Below are the code and all the weights of a small trained network. Each question names an input and a class and asks about switching units off, where a switched-off unit gives its printed mean instead of its output.

import numpy as np


def w(rows, s, z=0):
    codes = np.array(rows[::2]) - 128.0
    scale = np.full(codes.shape[1], s)
    scale[-1] = z or s
    return codes * scale


def f(y):
    return y / 2 * (1 + np.tanh(0.7978845608 * (y + 0.044715 * y**3)))


def log_softmax(a):
    a = a - a.max(-1, keepdims=True)
    return a - np.log(np.exp(a).sum(-1, keepdims=True))


def net(x, mask):
    res = np.array(x, float).reshape(1, 8) / 4 @ E
    y = f(res @ A[0][:, :-1].T + A[0][:, -1])
    res = res + np.where(mask, y, B[0][:, -1]) @ B[0][:, :-1]
    return log_softmax(res[-1] @ U[:, :-1].T + U[:, -1])


A, B = {}, {}
E = w([
[99,211,115,100,190,184,44,186,167,211,192,99],'x0',
[74,208,245,48,212,11,133,90,130,51,115,92],'x1',
[133,141,131,127,126,133,125,125,117,131,116,143],'x2',
[124,124,133,131,124,131,129,134,133,123,129,119],'x3',
[131,132,123,127,130,132,127,122,130,124,128,132],'x4',
[121,122,139,129,125,123,134,137,120,147,124,130],'x5',
[186,168,57,59,142,124,230,167,190,160,43,72],'x6',
[87,150,109,214,220,121,173,200,123,76,114,159],'x7',
],0.011)
A[0] = w([
[129,218,91,126,178,212,34,211,156,236,193,98,3],'N0',
[164,93,128,31,26,164,107,78,140,195,147,111,43],'N1',
[204,145,27,103,114,134,210,169,157,165,65,69,110],'N2',
[174,75,24,221,50,215,127,171,126,184,138,159,26],'N3',
[97,143,87,254,208,152,197,228,131,102,119,168,69],'N4',
[111,83,162,244,88,145,30,104,76,112,211,177,72],'N5',
[136,167,131,115,99,157,171,157,150,131,101,120,47],'N6',
[191,52,114,186,55,131,210,100,87,84,77,161,37],'N7',
],0.0085,0.0048)
B[0] = w([
[79,43,132,217,86,63,162,51,160,93,37,137,227],'N0',
[213,170,96,149,43,160,36,80,56,121,200,113,200],'N1',
[89,75,88,55,221,193,123,186,158,193,145,200,229],'N2',
[101,255,227,101,175,55,166,179,126,88,107,58,253],'N3',
[239,166,79,141,45,150,22,92,44,120,225,113,213],'N4',
[117,75,97,35,205,205,166,193,160,191,151,201,221],'N5',
[125,110,144,105,166,135,138,125,119,164,149,180,146],'N6',
[69,93,104,192,76,74,171,64,181,107,68,131,208],'N7',
],0.0093,0.019)
U = w([
[104,52,94,48,211,201,144,188,154,176,134,174,88],'0',
[88,26,117,208,104,82,161,90,155,107,55,119,253],'1',
[107,245,254,57,205,64,131,155,128,85,125,62,102],'2',
[224,138,82,133,86,161,55,115,89,132,181,111,63],'3',
],0.009,0.0017)

Each question gives the input, the list of numbers given to net, and the class t.
The units are the neurons (one row each of A and B). Each row of codes is followed by its name. A weight is (code - 128) times the scale printed after its matrix; where a second scale follows, it is the last column's (A, B and U).
mask holds one flag per neuron, in row order. A switched-off neuron (its flag False) gives its mean, the last column of its row in B, instead of its output. The means were averaged over made-up inputs and are rounded, as every weight is.
A unit's drop is (log p(t) with every unit on - log p(t) with that unit switched off) / (log p(t) with every unit on - log p(t) with every unit switched off).
The circuit of an input: a set's keep is (log p(t) with only the set's units on - log p(t) with every unit switched off) / (log p(t) with every unit on - log p(t) with every unit switched off). Starting from all 8 units, units are removed one at a time, each time the one whose removal leaves the highest keep (on an exact tie, the one counted first), for as long as the keep stays at least 0.8.
circuit, biggest first: the units of the circuit, biggest drop first
unit that matters most: the unit with the biggest drop
top k neurons: the k neurons with the biggest drops, biggest first
drop of u: that unit's drop, to one decimal
input [-1,-8,5,-5,0,-5,1,-5], class 2: unit that matters most -> N3
input [1,6,7,-8,-1,5,2,7], class 3: top 2 neurons -> [N3, N4]
input [7,-1,-5,0,5,-7,5,-6], class 1: top 3 neurons -> [N0, N4, N5]
input [-2,-4,8,-1,7,-4,2,0], class 2: top 2 neurons -> [N3, N0]
input [-5,1,-1,-8,2,0,4,7], class 3: top 3 neurons -> [N4, N0, N5]
input [5,5,1,1,1,-6,8,6], class 0: top 2 neurons -> [N3, N2]
input [-7,-3,5,2,-6,2,6,8], class 3: top 2 neurons -> [N4, N0]
input [5,4,-2,6,0,7,2,2], class 1: circuit, biggest first -> [N3, N0]
input [-5,2,-7,4,-2,-3,5,5], class 0: top 4 neurons -> [N0, N2, N1, N3]
input [-8,-6,-3,7,7,-3,8,-3], class 0: top 3 neurons -> [N2, N0, N6]
input [2,4,-4,-7,4,1,5,8], class 3: top 2 neurons -> [N4, N3]
input [-5,-7,4,-1,3,4,-2,7], class 2: top 3 neurons -> [N3, N1, N0]
input [-2,-7,-6,-2,-1,-7,2,-6], class 2: top 2 neurons -> [N3, N4]
input [-7,-3,0,0,-2,-7,8,-5], class 0: circuit, biggest first -> [N2]
input [-2,-3,6,-3,2,3,-4,4], class 0: top 3 neurons -> [N5, N1, N0]
input [-5,-8,-3,0,-4,-2,-6,8], class 2: drop of N1 -> 0.2
input [3,-2,-8,-1,3,-1,-5,8], class 3: drop of N4 -> 3.8
input [-5,-4,-2,-2,-5,1,5,5], class 0: drop of N2 -> 7.2
